Here is a tiny trained network, its code and every weight. The questions are about switching its units off for an input and a class, where a switched-off unit gives its printed mean instead of its output.

import numpy as np


def w(rows, s, z=0):
    codes = np.array(rows[::2]) - 128.0
    scale = np.full(codes.shape[1], s)
    scale[-1] = z or s
    return codes * scale


def f(y):
    return y / 2 * (1 + np.tanh(0.7978845608 * (y + 0.044715 * y**3)))


def log_softmax(a):
    a = a - a.max(-1, keepdims=True)
    return a - np.log(np.exp(a).sum(-1, keepdims=True))


def net(x, mask):
    res = np.array(x, float).reshape(1, 6) / 4 @ E
    y = f(res @ A[0][:, :-1].T + A[0][:, -1])
    res = res + np.where(mask, y, B[0][:, -1]) @ B[0][:, :-1]
    return log_softmax(res[-1] @ U[:, :-1].T + U[:, -1])


A, B = {}, {}
E = w([
[82,79,177,125,40,138,155,168,131,102],'x0',
[127,196,125,157,67,192,254,97,118,111],'x1',
[94,111,146,126,15,207,160,91,97,115],'x2',
[162,152,51,106,143,143,63,132,91,117],'x3',
[177,191,128,182,113,153,182,148,187,69],'x4',
[126,134,161,142,139,108,119,136,166,109],'x5',
],0.0087)
A[0] = w([
[150,171,113,145,145,180,130,58,136,112,171],'n0',
[79,74,133,101,110,144,150,126,120,151,195],'n1',
[104,133,131,122,187,40,56,201,144,130,225],'n2',
[162,224,36,146,125,185,140,111,144,167,173],'n3',
[86,80,111,88,98,86,85,108,33,131,224],'n4',
[127,124,254,169,77,169,140,141,206,123,193],'n5',
[67,97,136,65,137,160,123,100,47,157,209],'n6',
[122,217,61,138,145,178,150,86,135,163,190],'n7',
[112,133,125,160,78,164,140,100,161,181,232],'n8',
[144,214,151,210,97,159,148,101,119,157,254],'n9',
[141,116,115,150,192,85,104,180,163,122,187],'n10',
[126,166,93,129,154,72,55,210,194,140,208],'n11',
[179,162,79,119,156,198,164,40,80,128,208],'n12',
[171,180,100,101,145,136,159,103,119,125,160],'n13',
[184,194,134,89,179,71,114,150,100,126,185],'n14',
[87,104,156,166,118,126,205,73,80,121,185],'n15',
[129,96,169,177,109,169,195,141,165,108,179],'n16',
],0.0084,0.0028)
B[0] = w([
[134,184,26,129,138,216,158,107,96,69,176],'n0',
[67,77,154,112,84,153,96,106,156,174,193],'n1',
[177,148,165,209,174,142,84,139,211,225,254],'n2',
[162,147,73,129,145,144,109,71,115,79,211],'n3',
[66,13,150,163,207,151,52,124,148,167,236],'n4',
[149,156,186,135,44,173,225,150,111,172,237],'n5',
[53,124,128,87,183,151,67,95,141,169,219],'n6',
[111,132,87,68,196,125,183,108,126,51,200],'n7',
[59,185,175,73,125,177,161,92,83,75,193],'n8',
[153,161,123,126,55,150,155,95,122,50,224],'n9',
[214,145,130,175,167,111,125,156,99,144,204],'n10',
[209,254,124,203,226,41,99,228,163,141,223],'n11',
[111,121,80,151,153,145,137,64,61,59,210],'n12',
[108,146,84,137,157,130,125,157,66,96,168],'n13',
[146,213,78,136,160,92,131,164,167,141,198],'n14',
[58,200,85,56,102,165,150,178,123,189,212],'n15',
[132,204,195,61,79,205,210,166,74,100,216],'n16',
],0.0069,0.0086)
U = w([
[221,119,134,219,168,51,95,180,201,176,205],'0',
[127,96,10,113,137,134,148,56,124,38,57],'1',
[114,119,234,100,52,147,190,145,145,134,2],'2',
[40,2,156,123,153,128,80,104,171,171,243],'3',
],0.0078,0.00061)

Each question gives the input, the list of numbers given to net, and the class t.
The units are the neurons (one row each of A and B). Each row of codes is followed by its name. A weight is (code - 128) times the scale printed after its matrix; where a second scale follows, it is the last column's (A, B and U).
mask holds one flag per neuron, in row order. A switched-off neuron (its flag False) gives its mean, the last column of its row in B, instead of its output. The means were averaged over made-up inputs and are rounded, as every weight is.
A unit's drop is (log p(t) with every unit on - log p(t) with that unit switched off) / (log p(t) with every unit on - log p(t) with every unit switched off).
The circuit of an input: a set's keep is (log p(t) with only the set's units on - log p(t) with every unit switched off) / (log p(t) with every unit on - log p(t) with every unit switched off). Starting from the 12 units with the biggest drops (on a tie, the unit counted first), units are removed one at a time, each time the one whose removal leaves the highest keep (on an exact tie, the one counted first), for as long as the keep stays at least 0.8.
units of the circuit, in order: the units of the circuit, biggest drop first
k most important neurons: the k neurons with the biggest drops, biggest first
drop of u: that unit's drop, to one decimal
input [6,-6,-2,-3,-2,-3], class 0: units of the circuit, in order -> [n2]
input [4,-7,3,-2,0,6], class 0: units of the circuit, in order -> [n2; n8]
input [-2,-1,0,2,6,0], class 1: units of the circuit, in order -> [n2; n3]
input [6,6,4,7,-5,-1], class 3: units of the circuit, in order -> [n4; n6]
input [3,1,5,-3,-7,5], class 3: 2 most important neurons -> [n4; n6]
input [3,-8,3,6,1,-5], class 0: 3 most important neurons -> [n11; n2; n8]
input [1,-4,-6,-6,-7,-6], class 0: 2 most important neurons -> [n2; n11]
input [5,6,7,4,-8,4], class 3: 3 most important neurons -> [n4; n6; n1]
input [5,-6,-5,-4,-3,-8], class 0: drop of n11 -> 0.2
input [-7,-2,3,3,4,7], class 1: drop of n2 -> 0.3
input [2,7,4,5,0,6], class 1: drop of n0 -> 0.2
input [4,-3,-1,-2,-3,7], class 0: drop of n2 -> 0.1
